Below is a small trained network, with its code and all its weights. Each question gives an input and a target symbol and asks what happens when units are switched off, that is, made to give their printed mean instead of their output.

import numpy as np


def w(rows, s, z=0):
    codes = np.array(rows[::2]) - 128.0
    scale = np.full(codes.shape[1], s)
    scale[-1] = z or s
    return codes * scale


def f(y):
    return np.maximum(y, 0)


def softmax(a):
    e = np.exp(a - a.max(-1, keepdims=True))
    return e / e.sum(-1, keepdims=True)


def log_softmax(a):
    a = a - a.max(-1, keepdims=True)
    return a - np.log(np.exp(a).sum(-1, keepdims=True))


def net(x, mask):
    ids = ['αγδζηθπτφ'.index(c) for c in x.split()]
    T = len(ids)
    res = E[ids] + P[:T]
    q, k, v = (res @ M[0].T for M in (Q, K, V))
    z = softmax(np.where(np.tri(T) > 0, q @ k.T / 4**0.5, -1e9)) @ v
    res = res + np.where(mask[0], z, O[0][:, -1]) @ O[0][:, :-1]
    y = f(res @ A[0][:, :-1].T + A[0][:, -1])
    res = res + np.where(mask[1:17], y, B[0][:, -1]) @ B[0][:, :-1]
    return log_softmax(res[-1] @ U[:, :-1].T + U[:, -1])


Q, K, V, O, A, B = {}, {}, {}, {}, {}, {}
E = w([
[93,94,193,127,138],'α',
[214,126,40,103,138],'γ',
[125,153,101,120,201],'δ',
[189,101,125,104,103],'ζ',
[42,83,145,149,169],'η',
[83,1,100,151,53],'θ',
[132,59,24,139,100],'π',
[104,117,56,136,182],'τ',
[126,166,163,109,202],'φ',
],0.0096)
P = w([
[130,200,150,230,89],'0',
[152,176,170,123,106],'1',
[84,138,89,126,121],'2',
[171,110,168,97,184],'3',
[93,145,97,63,109],'4',
[160,83,155,69,208],'5',
[155,145,164,2,105],'6',
[91,117,80,24,147],'7',
[168,43,147,28,192],'8',
],0.0098)
Q[0] = w([
[118,205,137,251,71],'h1',
[162,193,123,211,80],'h1',
[175,80,137,195,182],'h1',
[105,93,73,114,173],'h1',
],0.019)
K[0] = w([
[166,207,137,247,86],'h1',
[135,140,155,230,107],'h1',
[43,185,62,133,89],'h1',
[106,151,150,41,86],'h1',
],0.014)
V[0] = w([
[201,43,243,113,56],'h1',
[210,110,108,122,150],'h1',
[244,220,113,93,161],'h1',
[207,67,3,125,60],'h1',
],0.011)
O[0] = w([
[79,116,53,133,252,137],'h1',
[79,121,132,155,120,105],'h1',
[133,69,181,208,103,4],'h1',
[57,185,176,138,129,139],'h1',
],0.012,0.0041)
A[0] = w([
[164,150,115,44,67,224],'n1',
[55,141,210,131,75,87],'n2',
[224,72,1,140,134,138],'n3',
[163,190,133,144,79,136],'n4',
[81,110,147,236,205,188],'n5',
[118,198,156,81,102,219],'n6',
[178,124,160,122,160,107],'n7',
[103,194,171,150,189,88],'n8',
[181,152,76,73,101,72],'n9',
[91,119,214,84,136,105],'n10',
[137,138,104,87,152,85],'n11',
[88,172,200,115,103,125],'n12',
[141,22,92,147,71,117],'n13',
[169,137,75,157,164,253],'n14',
[63,211,183,93,96,96],'n15',
[139,146,146,151,121,70],'n16',
],0.0095,0.0049)
B[0] = w([
[122,55,59,157,49,254],'n1',
[156,196,47,58,111,157],'n2',
[246,183,128,60,201,214],'n3',
[110,91,151,91,98,151],'n4',
[94,241,109,132,88,151],'n5',
[112,93,56,168,98,215],'n6',
[73,139,110,128,141,148],'n7',
[143,119,121,176,101,157],'n8',
[88,206,132,133,118,176],'n9',
[93,136,92,131,81,163],'n10',
[93,147,87,133,156,186],'n11',
[167,143,99,79,164,154],'n12',
[133,83,166,207,141,166],'n13',
[135,156,128,249,157,211],'n14',
[201,83,128,88,205,179],'n15',
[159,128,91,124,106,131],'n16',
],0.018,0.0078)
U = w([
[94,151,121,130,207,27],'α',
[53,204,133,82,51,61],'γ',
[22,46,162,220,28,128],'δ',
[3,195,163,217,74,109],'ζ',
[120,153,46,238,49,191],'η',
[15,87,49,198,150,181],'θ',
[34,43,83,44,167,153],'π',
[49,69,94,126,14,1],'τ',
[103,51,173,210,149,112],'φ',
],0.0046,0.0057)

Each question gives the input, a string of symbols that net reads in full, and the target symbol t.
The units are the heads (4 rows each of Q, K, V and O) and the neurons (one row each of A and B). Each row of codes is followed by its name. A weight is (code - 128) times the scale printed after its matrix; where a second scale follows, it is the last column's (O, A, B and U).
mask holds one flag per unit, heads first, then neurons. A switched-off unit (its flag False) gives its mean, the last column of its rows in O or B, instead of its output. The means were averaged over made-up inputs and are rounded, as every weight is.
A unit's drop is (log p(t) with every unit on - log p(t) with that unit switched off) / (log p(t) with every unit on - log p(t) with every unit switched off).
The circuit of an input: a set's keep is (log p(t) with only the set's units on - log p(t) with every unit switched off) / (log p(t) with every unit on - log p(t) with every unit switched off). Starting from the 12 units with the biggest drops (on a tie, the unit counted first), units are removed one at a time, each time the one whose removal leaves the highest keep (on an exact tie, the one counted first), for as long as the keep stays at least 0.8.
units of the circuit, in order: the units of the circuit, biggest drop first
most important unit: the unit with the biggest drop
top k neurons: the k neurons with the biggest drops, biggest first
input π θ π α η π α, target π: units of the circuit, in order	[n14, n15]
input φ α φ θ η γ η, target γ: top 3 neurons	[n5, n1, n2]
input δ θ φ τ δ π π τ, target π: units of the circuit, in order	[h1, n15, n14]
input α θ φ π γ θ η α ζ, target α: top 3 neurons	[n3, n6, n1]
input θ δ α π α η α η, target α: units of the circuit, in order	[h1, n3, n6]
input η θ ζ τ δ π, target δ: units of the circuit, in order	[h1, n3, n13]
input φ π δ π θ θ φ, target θ: units of the circuit, in order	[h1, n3, n11]
input θ τ φ δ α, target δ: units of the circuit, in order	[h1, n3, n13]
input ζ θ θ ζ α, target ζ: units of the circuit, in order	[h1, n5, n1, n3]
input ζ δ ζ γ θ, target γ: top 4 neurons	[n2, n5, n1, n14]
input π δ ζ η α π ζ, target π: units of the circuit, in order	[h1, n14, n15]
input φ η ζ ζ α θ θ, target θ: units of the circuit, in order	[h1, n3]
input η γ η δ φ δ, target φ: units of the circuit, in order	[h1, n13, n6, n2]
input γ θ φ θ δ θ, target δ: top 2 neurons	[n3, n13]
input δ ζ τ, target ζ: top 2 neurons	[n5, n1]
input η φ θ, target φ: most important unit	n13
input θ φ θ δ π α, target π: top 3 neurons	[n15, n14, n12]
input φ γ α θ θ ζ η, target ζ: top 2 neurons	[n5, n1]
input φ δ τ θ π η τ δ τ, target δ: top 2 neurons	[n3, n13]
input η γ α δ τ ζ, target τ: top neuron	[n14]
